Here is a tiny trained network, its code and every weight. The questions are about switching its units off for an input and a target symbol, where a switched-off unit gives its printed mean instead of its output.

import numpy as np


def w(rows, s, z=0):
    codes = np.array(rows[::2]) - 128.0
    scale = np.full(codes.shape[1], s)
    scale[-1] = z or s
    return codes * scale


def f(y):
    return np.maximum(y, 0)


def softmax(a):
    e = np.exp(a - a.max(-1, keepdims=True))
    return e / e.sum(-1, keepdims=True)


def log_softmax(a):
    a = a - a.max(-1, keepdims=True)
    return a - np.log(np.exp(a).sum(-1, keepdims=True))


def net(x, mask):
    ids = ['γεζηθλμσφψ'.index(c) for c in x.split()]
    T = len(ids)
    res = E[ids] + P[:T]
    u = 0
    for l in range(3):
        r = res
        for j in range(2):
            rows = slice(2 * j, 2 * j + 2)
            q, k, v = (r @ M[l][rows].T for M in (Q, K, V))
            z = softmax(np.where(np.tri(T) > 0, q @ k.T / 2**0.5, -1e9)) @ v
            o = O[l][rows]
            res = res + np.where(mask[u + j], z, o[:, -1]) @ o[:, :-1]
        u += 2
        y = f(res @ A[l][:, :-1].T + A[l][:, -1])
        res = res + np.where(mask[u : u + 4], y, B[l][:, -1]) @ B[l][:, :-1]
        u += 4
    return log_softmax(res[-1] @ U[:, :-1].T + U[:, -1])


Q, K, V, O, A, B = {}, {}, {}, {}, {}, {}
E = w([
[123,101,101],'γ',
[168,155,107],'ε',
[113,126,164],'ζ',
[131,131,147],'η',
[106,116,173],'θ',
[105,124,88],'λ',
[105,149,108],'μ',
[75,153,135],'σ',
[148,108,3],'φ',
[132,80,105],'ψ',
],0.028)
P = w([
[2,233,114],'0',
[56,163,148],'1',
[86,149,141],'2',
[88,116,162],'3',
[110,111,160],'4',
[125,108,154],'5',
[132,97,154],'6',
[116,72,193],'7',
[150,88,136],'8',
[127,58,193],'9',
[153,65,171],'10',
[154,67,146],'11',
],0.0079)
Q[0] = w([
[155,215,53],'L0H1',
[2,209,104],'L0H1',
[196,186,71],'L0H2',
[49,16,170],'L0H2',
],0.0057)
K[0] = w([
[70,189,128],'L0H1',
[27,84,104],'L0H1',
[227,134,2],'L0H2',
[228,129,169],'L0H2',
],0.006)
V[0] = w([
[200,203,253],'L0H1',
[181,221,105],'L0H1',
[171,92,109],'L0H2',
[149,207,182],'L0H2',
],0.012)
O[0] = w([
[163,124,178,2],'L0H1',
[115,148,108,108],'L0H1',
[191,57,83,131],'L0H2',
[146,151,1,63],'L0H2',
],0.0083,0.011)
A[0] = w([
[70,114,212,85],'L0N1',
[53,163,254,96],'L0N2',
[19,233,108,252],'L0N3',
[133,8,80,99],'L0N4',
],0.0099,0.0027)
B[0] = w([
[205,181,66,179],'L0N1',
[45,167,133,196],'L0N2',
[167,59,204,234],'L0N3',
[254,81,69,255],'L0N4',
],0.0079,0.0086)
Q[1] = w([
[188,200,94],'L1H1',
[39,3,12],'L1H1',
[197,253,135],'L1H2',
[188,191,107],'L1H2',
],0.0059)
K[1] = w([
[231,17,62],'L1H1',
[60,50,50],'L1H1',
[44,153,89],'L1H2',
[94,254,54],'L1H2',
],0.009)
V[1] = w([
[84,146,105],'L1H1',
[139,138,74],'L1H1',
[129,109,254],'L1H2',
[72,213,175],'L1H2',
],0.0093)
O[1] = w([
[240,169,2,108],'L1H1',
[29,208,45,143],'L1H1',
[127,71,76,95],'L1H2',
[39,202,135,6],'L1H2',
],0.0069,0.012)
A[1] = w([
[50,173,135,176],'L1N1',
[154,5,111,192],'L1N2',
[92,112,69,156],'L1N3',
[51,204,68,2],'L1N4',
],0.013,0.00096)
B[1] = w([
[90,219,93,133],'L1N1',
[92,178,2,253],'L1N2',
[94,48,208,145],'L1N3',
[134,164,133,129],'L1N4',
],0.0083,0.027)
Q[2] = w([
[135,94,169],'L2H1',
[254,131,91],'L2H1',
[101,42,119],'L2H2',
[95,156,214],'L2H2',
],0.0077)
K[2] = w([
[48,119,101],'L2H1',
[198,255,97],'L2H1',
[91,118,58],'L2H2',
[168,133,143],'L2H2',
],0.0089)
V[2] = w([
[150,192,73],'L2H1',
[162,130,157],'L2H1',
[196,158,96],'L2H2',
[1,190,37],'L2H2',
],0.007)
O[2] = w([
[82,158,215,171],'L2H1',
[53,137,121,100],'L2H1',
[190,211,160,160],'L2H2',
[81,52,254,251],'L2H2',
],0.0053,0.023)
A[2] = w([
[167,184,56,62],'L2N1',
[146,252,73,212],'L2N2',
[64,187,111,54],'L2N3',
[171,167,1,2],'L2N4',
],0.01,0.0031)
B[2] = w([
[172,254,202,177],'L2N1',
[180,111,124,145],'L2N2',
[52,177,112,135],'L2N3',
[136,135,154,250],'L2N4',
],0.0065,0.014)
U = w([
[254,236,72,155],'γ',
[194,136,194,254],'ε',
[236,53,187,98],'ζ',
[114,196,111,36],'η',
[120,220,124,102],'θ',
[130,168,116,56],'λ',
[86,28,54,171],'μ',
[136,157,23,159],'σ',
[103,130,144,106],'φ',
[154,172,124,54],'ψ',
],0.0069,0.005)

Each question gives the input, a string of symbols that net reads in full, and the target symbol t.
The units are the heads (2 rows each of Q, K, V and O) and the neurons (one row each of A and B). Each row of codes is followed by its name. A weight is (code - 128) times the scale printed after its matrix; where a second scale follows, it is the last column's (O, A, B and U).
mask holds one flag per unit, layer by layer, with each layer's heads first. A switched-off unit (its flag False) gives its mean, the last column of its rows in O or B, instead of its output. The means were averaged over made-up inputs and are rounded, as every weight is.
A unit's drop is (log p(t) with every unit on - log p(t) with that unit switched off) / (log p(t) with every unit on - log p(t) with every unit switched off).
The circuit of an input: a set's keep is (log p(t) with only the set's units on - log p(t) with every unit switched off) / (log p(t) with every unit on - log p(t) with every unit switched off). Starting from the 12 units with the biggest drops (on a tie, the unit counted first), units are removed one at a time, each time the one whose removal leaves the highest keep (on an exact tie, the one counted first), for as long as the keep stays at least 0.8.
units of the circuit, in order: the units of the circuit, biggest drop first
unit that matters most: the unit with the biggest drop
top k neurons: the k neurons with the biggest drops, biggest first
k most important neurons of layer l: the k neurons of layer l with the biggest drops, biggest first
which heads matter: for each layer, one digit per head in row order, 1 if its drop is at least 0.15 and else 0, layers parted by /
drop of u: that unit's drop, to one decimal
input ψ φ ε, target ε: unit that matters most -> L1N2
input φ ψ ψ γ γ ε θ ψ ψ ε ψ γ, target γ: units of the circuit, in order -> (L1H2 L0N4 L2N1 L1N2)
input θ θ η θ, target θ: top 4 neurons -> (L0N2 L0N4 L1N1 L0N1)
input θ μ μ, target μ: which heads matter -> 01 / 11 / 11
input σ φ φ ψ φ σ η ψ, target σ: top 3 neurons -> (L0N3 L1N2 L0N4)
input φ ε ψ σ, target ε: which heads matter -> 00 / 10 / 00
input γ σ λ, target μ: units of the circuit, in order -> (L0N3 L1H2 L2N1)
input ε η φ φ γ η ψ γ γ ψ γ, target γ: units of the circuit, in order -> (L1H2 L0N4 L1N2 L2N1)
input λ λ ψ ψ μ ψ γ η φ γ ψ, target γ: top 4 neurons -> (L1N2 L0N4 L2N1 L1N3)
input φ λ γ ψ σ θ σ θ φ ψ φ σ, target ε: top 3 neurons -> (L1N2 L0N4 L0N2)
input ψ μ ε θ ψ, target σ: top 4 neurons -> (L1N2 L0N3 L0N4 L0N2)
input ε ψ σ γ φ ε θ ψ φ φ λ φ, target γ: units of the circuit, in order -> (L0N4 L2N1)
input γ ψ ε μ ψ ψ μ σ ψ ψ, target γ: units of the circuit, in order -> (L1N2 L0N4 L2N1 L1H2)
input μ ε ψ ψ φ γ φ η σ, target ζ: unit that matters most -> L1N2
input μ γ λ, target μ: 3 most important neurons of layer 0 -> (L0N3 L0N1 L0N4)
input ψ φ ψ φ ε σ, target ζ: 2 most important neurons of layer 0 -> (L0N3 L0N4)
input ε ε θ θ, target θ: drop of L0H1 -> 0.4
input φ φ γ ψ μ, target ε: drop of L2H1 -> 0.1
input η θ θ φ μ ψ σ η θ η φ φ, target γ: drop of L0N4 -> 1.8
input φ ψ ζ φ ψ φ μ, target ε: top neuron -> (L1N2)
